Each row has two labels, one from each of two sets.
-3.45; -1.26; -0.37; +0.67; +0.11; +0.08; +0.26; +0.22; +1.43; -0.50; -0.36; +1.39; +0.60; +0.71; -1.58; +0.75; -0.05; +0.44; +0.80; -1.41; +0.76; +1.57 | D/bs
-7.30; -0.51; +0.02; -0.03; -0.06; +0.56; +0.88; +0.68; +1.30; +0.23; -0.28; +1.19; +0.02; +0.32; -1.75; +0.61; -0.32; +0.29; +1.45; -0.66; +0.96; -0.21 | D/zt
-3.90; -0.43; +1.06; -0.31; +0.30; +0.39; +0.26; -0.90; +0.63; +0.62; -0.17; +0.35; +0.15; -0.37; +0.14; -1.71; +0.30; +0.45; -1.01; +1.58; -0.16; +0.26 | D/bs
-2.47; -0.76; +1.14; -0.73; +1.61; +0.67; -0.11; -0.92; +0.77; +0.10; +0.19; -0.51; +1.62; -0.83; -0.68; -2.13; -0.54; +1.41; -0.41; +2.64; +0.01; +1.56 | F/bs
-2.52; -0.83; +0.48; -0.21; +0.22; +0.06; +0.01; -0.13; +0.81; +1.16; -0.01; -0.64; +2.36; -1.33; -0.59; +0.78; -0.09; +0.95; +0.51; +0.72; -0.04; +0.81 | D/Pf
-2.73; +0.87; +0.42; -0.44; +1.92; -0.03; +0.01; -0.83; +0.97; +0.10; +1.05; -1.04; -0.04; -0.46; -1.59; -0.76; -0.16; +1.21; -0.20; +2.35; +0.26; +0.64 | E/zt
+7.81; -1.60; -2.50; -0.10; +4.69; -0.59; +0.38; -1.49; +1.72; -4.86; -0.75; -3.59; +2.32; +3.24; -5.64; +4.46; -0.70; +5.58; +2.77; -0.35; +1.83; +5.50 | F/Pf
-7.81; -0.15; +0.48; +0.14; -1.96; +0.22; +0.85; +1.21; +0.65; +3.31; +0.46; +1.22; -0.87; -1.74; +0.00; -0.03; +0.46; -1.62; -0.09; -0.26; +0.27; -3.47 | F/dc
-6.23; -1.75; +0.52; +0.38; -0.35; +0.18; +0.32; +0.31; +0.85; +1.04; -0.05; +1.78; +0.23; -0.04; -0.22; -0.31; +0.34; +0.18; -0.06; -0.13; +0.26; +0.01 | D/bs
-3.02; -0.89; +0.43; -0.38; +0.75; -0.26; +0.80; -0.43; +1.12; +0.20; +0.35; -1.28; +0.88; -0.72; -1.02; +0.94; +0.07; +1.81; +0.50; +1.02; +0.16; -0.26 | F/Pf
-1.66; -0.75; -0.74; +0.63; +0.70; +0.48; +0.42; +0.88; +1.28; -0.60; -0.56; +1.16; +0.83; +0.45; -1.58; +0.96; +0.15; +0.67; +0.97; -0.98; +0.38; +1.41 | F/zt
-1.77; -0.50; +0.80; -0.53; +1.48; +0.98; +0.16; -0.97; +1.05; -0.40; -0.13; +0.15; +0.50; +0.31; -0.35; -1.71; -0.06; +1.25; -0.78; +1.87; +0.18; +2.02 | F/bs
-5.71; -0.14; +0.39; -0.34; -0.37; -0.14; -0.07; -0.08; +0.40; +1.25; +0.85; -0.68; +0.38; -1.31; +0.24; -0.20; +0.21; +0.34; -0.06; +0.99; -0.03; -1.16 | E/Pf
-1.15; -0.66; -0.25; -0.04; +0.37; -0.40; +0.54; -0.21; +0.92; -0.22; +0.10; -1.34; +0.61; -0.38; -1.56; +5.73; +0.11; +1.40; +1.11; -0.21; +0.55; -0.22 | F/Pf
-7.81; -0.18; -0.91; +0.52; -0.06; +0.10; +1.18; +1.35; +1.81; +0.98; -0.66; +1.06; -0.74; +0.65; -2.59; +2.49; -0.28; +0.36; +1.15; -2.94; +0.36; -1.85 | F/dc
-2.63; -0.47; +0.16; +1.59; +0.74; +0.49; +0.28; -0.25; +1.23; -0.05; -0.44; +0.41; -0.54; +0.78; -1.37; -0.63; +0.11; +1.12; +0.03; +0.75; +0.77; +0.47 | F/bs
-7.81; -1.45; +1.14; +0.38; -1.44; -0.82; +0.31; +0.94; +0.34; +2.28; +0.40; -0.04; +0.83; -1.54; -1.56; +2.23; +0.16; +0.71; +1.08; -0.77; +0.12; -2.51 | F/Pf
-5.85; -1.55; -0.40; +0.60; -0.21; -0.25; +1.31; +0.79; +1.50; -0.07; -0.26; +1.06; -0.52; +0.83; -1.54; +1.13; +0.13; +0.84; +1.22; -1.68; +0.92; -0.32 | F/bs
-2.20; -0.02; +0.22; +2.14; +1.30; +1.86; -0.19; -0.82; +0.38; -0.84; -1.10; -0.10; +1.13; +2.36; -0.96; -0.53; -0.44; +2.41; -0.03; +0.54; +0.48; +2.65 | D/dc
-2.01; -0.21; +0.89; -0.78; +0.48; +0.25; -0.30; -1.23; +0.38; +1.29; +0.06; -0.28; +1.55; -2.11; +0.04; -1.62; +0.07; +0.71; -0.89; +2.66; -0.12; +0.09 | F/Pf
+1.36; +0.19; +0.11; -0.69; +0.97; -0.13; +0.71; -0.80; +1.09; -2.06; +0.68; -0.99; -2.13; +0.46; -0.49; -0.64; +0.01; +0.67; -0.36; +1.61; +0.41; -0.52 | Q/bs
-2.52; -0.50; +0.14; -0.80; +0.93; +0.64; +0.27; -0.84; +1.01; -0.19; -0.37; +0.38; +0.50; +0.22; -1.10; -0.85; -0.28; +1.27; -0.09; +1.18; +0.20; +1.77 | F/bs
+1.57; +0.19; -0.56; +0.56; -0.07; +0.03; +0.20; +0.34; -0.58; -0.55; +0.02; -0.08; -0.94; +1.60; -0.94; +0.00; -0.05; -0.09; +0.06; -1.01; -0.27; -0.98 | P/bs
-1.67; -1.28; -0.09; +0.20; +0.33; -0.06; +0.35; -0.49; +1.47; +0.01; +0.08; -0.68; +1.98; -0.98; -1.08; +1.60; -0.02; +1.45; +0.86; +0.07; +0.24; +0.95 | F/Pf
-3.50; -0.96; -0.08; -0.39; +1.24; -0.54; +0.44; -0.50; +1.00; +0.42; +0.69; -2.18; +0.20; +0.01; -0.59; +1.44; +0.07; +2.38; +0.67; +0.51; +0.18; -1.07 | E/Pf
-6.15; -0.50; -0.49; +0.29; +1.01; +0.08; +0.90; +0.52; +1.44; -0.31; +0.23; -0.48; -0.74; +1.09; -2.40; +1.97; -0.64; +1.46; +1.56; -0.91; +0.53; -0.15 | F/dc
+0.76; -1.24; +0.35; -0.14; +0.69; +0.33; -0.24; -0.55; +0.34; -0.01; -0.32; -0.74; +2.18; -0.52; -1.21; +0.96; +0.11; +1.76; +0.98; +0.28; +0.26; +1.67 | D/Pf
-5.59; -0.36; -0.88; +0.39; +0.10; +0.00; +1.61; +1.73; +1.91; +0.33; -0.32; +1.54; -0.06; -0.30; -2.39; +1.89; -0.29; -0.83; +1.17; -1.95; +0.62; +0.48 | F/zt
-5.42; -0.89; -1.06; +1.56; +0.45; +0.52; +1.07; +1.14; +1.12; -0.09; -0.33; +0.69; +0.09; +1.25; -2.99; +2.51; -0.62; +0.24; +1.38; -2.44; +0.63; +0.06 | F/zt
